Below is a small trained network, with its code and all its weights. Each question gives an input and a target symbol and asks what happens when units are switched off, that is, made to give their printed mean instead of their output.

import numpy as np


def w(rows, s, z=0):
    codes = np.array(rows[::2]) - 128.0
    scale = np.full(codes.shape[1], s)
    scale[-1] = z or s
    return codes * scale


def norm(h):
    return h / np.sqrt((h * h).mean(-1, keepdims=True) + 1e-5)


def softmax(a):
    e = np.exp(a - a.max(-1, keepdims=True))
    return e / e.sum(-1, keepdims=True)


def log_softmax(a):
    a = a - a.max(-1, keepdims=True)
    return a - np.log(np.exp(a).sum(-1, keepdims=True))


def net(x, mask):
    ids = ['βγδξπσ'.index(c) for c in x.split()]
    T = len(ids)
    res = E[ids] + P[:T]
    u = 0
    for l in range(2):
        r = norm(res)
        for j in range(3):
            rows = slice(2 * j, 2 * j + 2)
            q, k, v = (r @ M[l][rows].T for M in (Q, K, V))
            z = softmax(np.where(np.tri(T) > 0, q @ k.T / 2**0.5, -1e9)) @ v
            o = O[l][rows]
            res = res + np.where(mask[u + j], z, o[:, -1]) @ o[:, :-1]
        u += 3
    return log_softmax(norm(res)[-1] @ U[:, :-1].T + U[:, -1])


Q, K, V, O = {}, {}, {}, {}
E = w([
[3,162,115,93,210,53,122,91,205,134,95,92],'β',
[78,49,190,177,119,134,155,195,204,206,125,154],'γ',
[219,213,180,159,148,108,144,93,153,150,80,76],'δ',
[93,159,154,76,109,126,211,84,150,97,106,216],'ξ',
[110,116,26,111,134,167,113,65,204,194,93,178],'π',
[104,169,181,153,213,70,92,123,187,171,175,192],'σ',
],0.021)
P = w([
[125,6,220,21,209,114,110,91,120,89,17,93],'0',
[104,121,165,137,149,138,138,129,232,37,155,120],'1',
[95,162,189,101,117,170,147,121,187,139,185,130],'2',
[113,116,157,254,145,144,130,115,101,70,84,178],'3',
[163,140,147,47,118,85,154,138,97,201,205,143],'4',
[167,130,149,48,92,48,92,182,82,179,109,165],'5',
[143,128,61,195,135,111,181,184,170,53,156,118],'6',
[141,118,103,170,105,44,110,167,56,117,29,171],'7',
[116,185,90,195,93,131,131,149,105,110,55,167],'8',
[154,154,15,121,131,78,187,187,88,169,164,108],'9',
[66,219,35,186,110,153,164,179,140,109,125,102],'10',
],0.016)
Q[0] = w([
[64,120,140,110,131,89,144,167,163,115,137,171],'0.h0',
[156,104,121,103,116,184,56,106,119,87,130,91],'0.h0',
[77,162,154,236,161,227,122,101,163,66,82,152],'0.h1',
[141,127,85,139,206,167,246,134,155,137,224,77],'0.h1',
[145,77,108,99,137,104,109,134,51,113,152,119],'0.h2',
[149,154,118,94,120,158,113,178,200,73,188,118],'0.h2',
],0.014)
K[0] = w([
[146,147,45,138,92,119,119,153,103,144,130,106],'0.h0',
[95,79,167,102,171,126,125,128,123,91,172,157],'0.h0',
[125,104,148,94,119,66,64,139,15,182,18,170],'0.h1',
[133,110,59,246,165,120,131,176,114,7,65,158],'0.h1',
[117,145,156,89,123,171,215,92,131,93,162,194],'0.h2',
[94,145,137,192,126,130,138,128,113,101,53,189],'0.h2',
],0.013)
V[0] = w([
[108,130,86,108,73,184,83,139,67,73,174,85],'0.h0',
[157,185,172,152,149,106,121,149,104,107,118,57],'0.h0',
[162,158,176,195,135,69,185,182,127,86,119,56],'0.h1',
[120,190,129,42,94,81,226,83,100,26,114,192],'0.h1',
[113,112,86,147,49,152,159,121,121,115,83,22],'0.h2',
[195,131,146,79,85,165,255,122,93,77,87,205],'0.h2',
],0.0086)
O[0] = w([
[142,79,124,177,137,198,67,67,115,141,128,67,4],'0.h0',
[110,133,85,123,75,77,143,170,75,123,75,75,75],'0.h0',
[124,140,184,110,84,121,5,132,156,122,63,178,68],'0.h1',
[156,121,126,95,174,204,116,210,122,69,122,145,138],'0.h1',
[160,88,156,77,134,46,109,135,159,105,134,47,80],'0.h2',
[146,108,136,89,71,54,51,129,110,80,194,125,114],'0.h2',
],0.011)
Q[1] = w([
[176,116,82,102,118,135,97,125,93,126,114,84],'1.h0',
[107,162,142,132,158,104,175,162,161,133,117,161],'1.h0',
[155,138,191,166,141,135,122,136,48,115,137,63],'1.h1',
[158,155,105,145,52,125,105,139,80,93,121,76],'1.h1',
[112,139,114,119,180,90,148,137,129,113,154,108],'1.h2',
[155,136,115,78,184,160,150,251,152,70,129,159],'1.h2',
],0.019)
K[1] = w([
[73,119,195,71,195,99,159,133,115,57,136,201],'1.h0',
[186,215,25,139,74,143,99,128,99,120,137,127],'1.h0',
[194,134,245,77,200,99,168,81,149,112,78,96],'1.h1',
[198,196,183,181,123,106,150,135,134,134,150,116],'1.h1',
[141,140,80,145,113,116,189,144,120,100,159,109],'1.h2',
[150,241,36,68,174,128,102,79,68,65,108,119],'1.h2',
],0.013)
V[1] = w([
[97,85,182,178,53,127,156,223,131,159,198,202],'1.h0',
[244,197,120,130,79,154,153,58,125,108,140,173],'1.h0',
[36,1,48,70,89,196,102,109,117,152,116,143],'1.h1',
[106,81,242,141,167,153,156,100,153,135,166,171],'1.h1',
[99,24,216,195,83,136,152,253,135,171,165,106],'1.h2',
[121,99,143,109,117,122,157,148,54,143,12,75],'1.h2',
],0.0095)
O[1] = w([
[105,69,68,122,133,200,69,155,154,88,132,145,130],'1.h0',
[154,161,104,139,93,56,133,148,217,95,100,136,253],'1.h0',
[153,104,212,100,163,107,185,113,145,113,81,109,154],'1.h1',
[172,144,114,126,86,103,126,137,101,111,86,69,178],'1.h1',
[188,206,145,159,124,121,169,249,113,124,71,114,49],'1.h2',
[151,146,191,130,145,107,135,134,125,106,159,139,81],'1.h2',
],0.013,0.0067)
U = w([
[121,131,213,126,206,76,181,56,180,121,81,155,254],'β',
[95,229,127,163,43,15,131,187,75,94,88,23,107],'γ',
[46,101,203,120,9,63,3,39,87,24,155,146,100],'δ',
[150,105,122,107,212,203,91,211,65,31,132,68,31],'ξ',
[90,96,103,194,152,47,222,21,25,133,254,35,104],'π',
[54,173,34,196,89,138,111,131,120,181,164,225,119],'σ',
],0.0041,0.0033)

Each question gives the input, a string of symbols that net reads in full, and the target symbol t.
The units are the heads (2 rows each of Q, K, V and O). Each row of codes is followed by its name. A weight is (code - 128) times the scale printed after its matrix; where a second scale follows, it is the last column's (O and U).
mask holds one flag per head, layer by layer. A switched-off head (its flag False) gives its mean, the last column of its rows in O, instead of its output. The means were averaged over made-up inputs and are rounded, as every weight is.
A unit's drop is (log p(t) with every unit on - log p(t) with that unit switched off) / (log p(t) with every unit on - log p(t) with every unit switched off).
The circuit of an input: a set's keep is (log p(t) with only the set's units on - log p(t) with every unit switched off) / (log p(t) with every unit on - log p(t) with every unit switched off). Starting from all 6 units, units are removed one at a time, each time the one whose removal leaves the highest keep (on an exact tie, the one counted first), for as long as the keep stays at least 0.8.
units of the circuit, in order: the units of the circuit, biggest drop first
unit that matters most: the unit with the biggest drop
heads that matter: for each layer, one digit per head in row order, 1 if its drop is at least 0.15 and else 0, layers parted by /
drop when u is switched off: that unit's drop, to one decimal
input γ γ ξ, target γ: heads that matter : 010 / 011
input δ π π ξ γ σ β, target ξ: unit that matters most : 0.h1
input δ σ ξ ξ, target δ: units of the circuit, in order : (0.h1; 0.h2)
input ξ δ σ ξ δ γ γ π π, target γ: heads that matter : 010 / 001
input δ π δ π δ π γ δ ξ γ, target γ: units of the circuit, in order : (0.h1; 1.h2)
input π π π δ π γ π σ, target π: heads that matter : 010 / 000
input δ π γ σ δ γ π π π, target γ: units of the circuit, in order : (0.h1; 1.h2)
input δ π π, target δ: units of the circuit, in order : (0.h1; 0.h2)
input π π σ, target π: heads that matter : 010 / 001
input δ γ σ δ γ π δ, target δ: heads that matter : 010 / 000
input π ξ δ σ, target γ: heads that matter : 100 / 000
input π π σ ξ π π δ ξ, target π: heads that matter : 010 / 000
input π π π π γ γ β π ξ β δ, target π: heads that matter : 010 / 001
input δ δ ξ γ γ, target δ: units of the circuit, in order : (0.h1)
input γ π π δ σ, target γ: units of the circuit, in order : (0.h0; 1.h1)
input β γ σ β ξ, target γ: heads that matter : 010 / 001
input π ξ π π π σ γ δ π π γ, target δ: units of the circuit, in order : (0.h1; 0.h2)
input β δ σ π π δ, target σ: units of the circuit, in order : (1.h1; 0.h0)
input δ γ δ π π δ, target δ: drop when 0.h1 is switched off : 0.5
input π π ξ π σ σ δ δ π ξ, target δ: drop when 0.h1 is switched off : 0.8
input γ π ξ β ξ γ π σ, target ξ: drop when 1.h1 is switched off : 0.0
